Below are the code and all the weights of a small trained network. Each question names an input and a class and asks about switching units off, where a switched-off unit gives its printed mean instead of its output.

import numpy as np


def w(rows, s, z=0):
    codes = np.array(rows[::2]) - 128.0
    scale = np.full(codes.shape[1], s)
    scale[-1] = z or s
    return codes * scale


def norm(h):
    return h / np.sqrt((h * h).mean(-1, keepdims=True) + 1e-5)


def f(y):
    return np.maximum(y, 0)


def log_softmax(a):
    a = a - a.max(-1, keepdims=True)
    return a - np.log(np.exp(a).sum(-1, keepdims=True))


def net(x, mask):
    res = np.array(x, float).reshape(1, 4) / 4 @ E
    u = 0
    for l in range(4):
        y = f(norm(res) @ A[l][:, :-1].T + A[l][:, -1])
        res = res + np.where(mask[u : u + 8], y, B[l][:, -1]) @ B[l][:, :-1]
        u += 8
    return log_softmax(norm(res)[-1] @ U[:, :-1].T + U[:, -1])


A, B = {}, {}
E = w([
[99,68,219,150,208,156,191,118,156,46,169],'x0',
[219,147,125,116,110,125,171,129,2,49,195],'x1',
[84,116,154,113,157,238,3,110,96,112,153],'x2',
[146,174,37,150,162,185,71,116,66,162,69],'x3',
],0.0086)
A[0] = w([
[113,161,109,107,85,65,155,144,102,150,155,119],'0.n0',
[79,116,153,138,145,39,137,156,148,175,65,254],'0.n1',
[120,2,117,171,149,175,148,51,153,95,165,244],'0.n2',
[91,96,179,154,145,153,91,66,160,139,59,133],'0.n3',
[199,171,125,69,66,97,170,112,111,138,142,203],'0.n4',
[176,127,94,88,78,97,103,122,109,106,128,105],'0.n5',
[75,64,80,133,101,74,107,164,90,172,66,69],'0.n6',
[79,176,83,66,70,182,101,132,117,169,108,169],'0.n7',
],0.0089,0.0031)
B[0] = w([
[168,99,128,178,138,151,96,202,72,105,120,199],'0.n0',
[175,159,128,98,161,150,141,205,106,190,52,255],'0.n1',
[64,211,98,84,100,128,132,176,112,90,144,245],'0.n2',
[103,124,68,136,150,138,163,93,170,165,145,211],'0.n3',
[137,57,152,236,2,107,85,132,69,162,124,249],'0.n4',
[195,95,105,135,165,173,44,109,112,186,207,189],'0.n5',
[189,126,65,119,206,166,79,98,96,187,135,189],'0.n6',
[104,74,154,139,156,194,83,135,70,144,128,227],'0.n7',
],0.0093,0.0074)
A[1] = w([
[85,120,96,92,147,163,124,1,136,112,115,7],'1.n0',
[159,167,148,121,183,78,181,124,143,30,197,118],'1.n1',
[140,109,240,144,159,140,194,197,53,110,161,175],'1.n2',
[127,180,175,115,30,59,86,186,202,127,91,4],'1.n3',
[119,93,97,174,154,114,218,231,237,232,79,235],'1.n4',
[58,112,236,110,250,106,202,172,237,170,137,28],'1.n5',
[101,128,57,106,115,159,43,127,45,139,76,167],'1.n6',
[160,125,122,186,141,5,178,104,113,175,136,59],'1.n7',
],0.0065,0.0035)
B[1] = w([
[146,184,89,189,143,115,142,135,62,123,173,138],'1.n0',
[89,147,189,80,87,119,115,192,123,147,139,174],'1.n1',
[109,163,131,23,66,95,164,205,178,175,164,218],'1.n2',
[107,126,130,76,177,140,134,240,128,86,149,141],'1.n3',
[139,85,176,121,169,104,107,47,254,119,41,254],'1.n4',
[34,183,98,94,140,191,132,109,115,247,144,195],'1.n5',
[140,238,76,124,207,158,180,72,119,161,101,246],'1.n6',
[161,31,174,123,85,163,80,143,91,111,88,159],'1.n7',
],0.0094,0.0087)
A[2] = w([
[153,215,122,126,151,143,91,136,98,117,105,47],'2.n0',
[143,152,108,100,159,27,185,115,101,71,66,4],'2.n1',
[121,157,143,154,225,166,167,159,51,121,196,176],'2.n2',
[72,126,142,49,183,116,214,155,57,96,161,116],'2.n3',
[187,120,112,94,70,130,80,60,84,156,132,163],'2.n4',
[219,1,194,175,72,63,109,87,136,150,60,98],'2.n5',
[90,152,154,77,96,142,76,103,47,147,208,226],'2.n6',
[121,142,106,139,147,141,138,53,88,105,193,7],'2.n7',
],0.0085,0.0033)
B[2] = w([
[110,172,53,186,139,100,168,99,86,105,54,185],'2.n0',
[140,170,100,144,118,60,157,135,87,110,39,134],'2.n1',
[202,206,189,112,72,144,101,204,177,43,110,214],'2.n2',
[135,155,101,97,110,75,187,158,207,93,62,211],'2.n3',
[2,112,92,135,194,191,178,144,109,135,181,222],'2.n4',
[236,110,215,176,146,83,118,89,100,33,83,223],'2.n5',
[113,135,125,212,92,63,140,193,95,97,176,253],'2.n6',
[149,225,57,136,239,119,15,96,58,132,139,149],'2.n7',
],0.0097,0.0075)
A[3] = w([
[65,98,99,66,231,100,122,123,204,159,93,96],'3.n0',
[49,160,80,56,158,170,136,115,234,206,131,138],'3.n1',
[83,160,46,78,133,174,87,79,91,40,234,85],'3.n2',
[68,135,133,141,182,126,115,113,100,94,145,23],'3.n3',
[118,93,97,100,70,84,96,50,146,88,124,2],'3.n4',
[119,85,188,170,149,119,170,115,173,137,49,174],'3.n5',
[102,115,97,5,149,120,105,61,210,251,134,147],'3.n6',
[186,2,158,126,207,163,190,162,139,205,106,231],'3.n7',
],0.008,0.0043)
B[3] = w([
[64,166,149,90,137,220,215,98,199,142,157,222],'3.n0',
[53,31,201,141,189,144,167,54,190,188,168,255],'3.n1',
[153,215,1,229,178,178,90,215,63,97,55,170],'3.n2',
[153,203,109,213,74,93,123,169,84,95,105,136],'3.n3',
[35,161,138,167,219,161,198,120,80,243,122,128],'3.n4',
[104,163,219,75,50,90,122,121,180,97,33,201],'3.n5',
[40,78,213,71,230,148,171,43,93,234,138,233],'3.n6',
[100,204,76,92,139,78,94,126,252,127,159,228],'3.n7',
],0.0092)
U = w([
[163,40,61,52,131,131,127,86,117,45,152,2],'0',
[178,137,157,77,154,59,141,44,148,128,75,43],'1',
[245,79,204,183,98,34,92,118,153,85,28,102],'2',
[197,42,180,204,42,74,130,190,22,67,206,97],'3',
[102,208,169,57,63,89,205,236,174,32,154,219],'4',
[140,196,40,215,176,180,81,173,36,156,97,207],'5',
[54,78,161,92,211,166,192,61,191,222,109,212],'6',
[179,81,75,48,130,142,156,65,127,22,147,3],'7',
],0.011,0.0055)

Each question gives the input, the list of numbers given to net, and the class t.
The units are the neurons (one row each of A and B). Each row of codes is followed by its name. A weight is (code - 128) times the scale printed after its matrix; where a second scale follows, it is the last column's (A, B and U).
mask holds one flag per neuron, layer by layer. A switched-off neuron (its flag False) gives its mean, the last column of its row in B, instead of its output. The means were averaged over made-up inputs and are rounded, as every weight is.
A unit's drop is (log p(t) with every unit on - log p(t) with that unit switched off) / (log p(t) with every unit on - log p(t) with every unit switched off).
The circuit of an input: a set's keep is (log p(t) with only the set's units on - log p(t) with every unit switched off) / (log p(t) with every unit on - log p(t) with every unit switched off). Starting from the 12 units with the biggest drops (on a tie, the unit counted first), units are removed one at a time, each time the one whose removal leaves the highest keep (on an exact tie, the one counted first), for as long as the keep stays at least 0.8.
units of the circuit, in order: the units of the circuit, biggest drop first
unit that matters most: the unit with the biggest drop
top k neurons: the k neurons with the biggest drops, biggest first
top k neurons in layer l: the k neurons of layer l with the biggest drops, biggest first
drop of u: that unit's drop, to one decimal
input [-8,-5,-8,-1], class 2: units of the circuit, in order : 2.n5, 0.n4, 1.n5, 0.n2
input [-7,0,-8,0], class 2: units of the circuit, in order : 2.n5, 0.n4
input [-5,-3,8,-7], class 5: top 3 neurons : 1.n4, 0.n1, 0.n7
input [-8,4,2,-7], class 3: units of the circuit, in order : 0.n4
input [-5,3,-6,-5], class 2: top 2 neurons in layer 2 : 2.n5, 2.n6
input [3,5,-6,-2], class 3: top 2 neurons : 0.n4, 1.n4
input [3,8,-1,3], class 4: top 3 neurons : 1.n2, 1.n4, 0.n6
input [-1,0,-4,2], class 2: top 2 neurons in layer 0 : 0.n2, 0.n4
input [0,4,-5,-3], class 3: top 2 neurons : 1.n4, 0.n4
input [8,1,8,2], class 4: top 2 neurons : 2.n2, 2.n3
input [3,7,-8,-4], class 3: top 2 neurons : 0.n4, 1.n4
input [7,0,0,-1], class 4: top 2 neurons : 0.n2, 1.n4
input [-4,5,-8,-6], class 2: top 2 neurons : 2.n5, 0.n2
input [-1,7,-3,5], class 3: top 2 neurons in layer 0 : 0.n4, 0.n2
input [2,2,-3,6], class 5: top neuron : 1.n4
input [3,7,-3,-5], class 3: top 2 neurons : 0.n4, 1.n6
input [5,1,-6,-3], class 4: top 3 neurons in layer 1 : 1.n6, 1.n7, 1.n2
input [-6,-2,8,-5], class 5: drop of 1.n4 : 0.2
input [-7,-2,8,-6], class 5: drop of 3.n6 : 0.0
input [0,3,-6,0], class 2: unit that matters most : 2.n5
input [-6,2,-6,2], class 5: drop of 1.n6 : 0.1
input [-2,5,5,-8], class 3: top 2 neurons in layer 0 : 0.n1, 0.n4
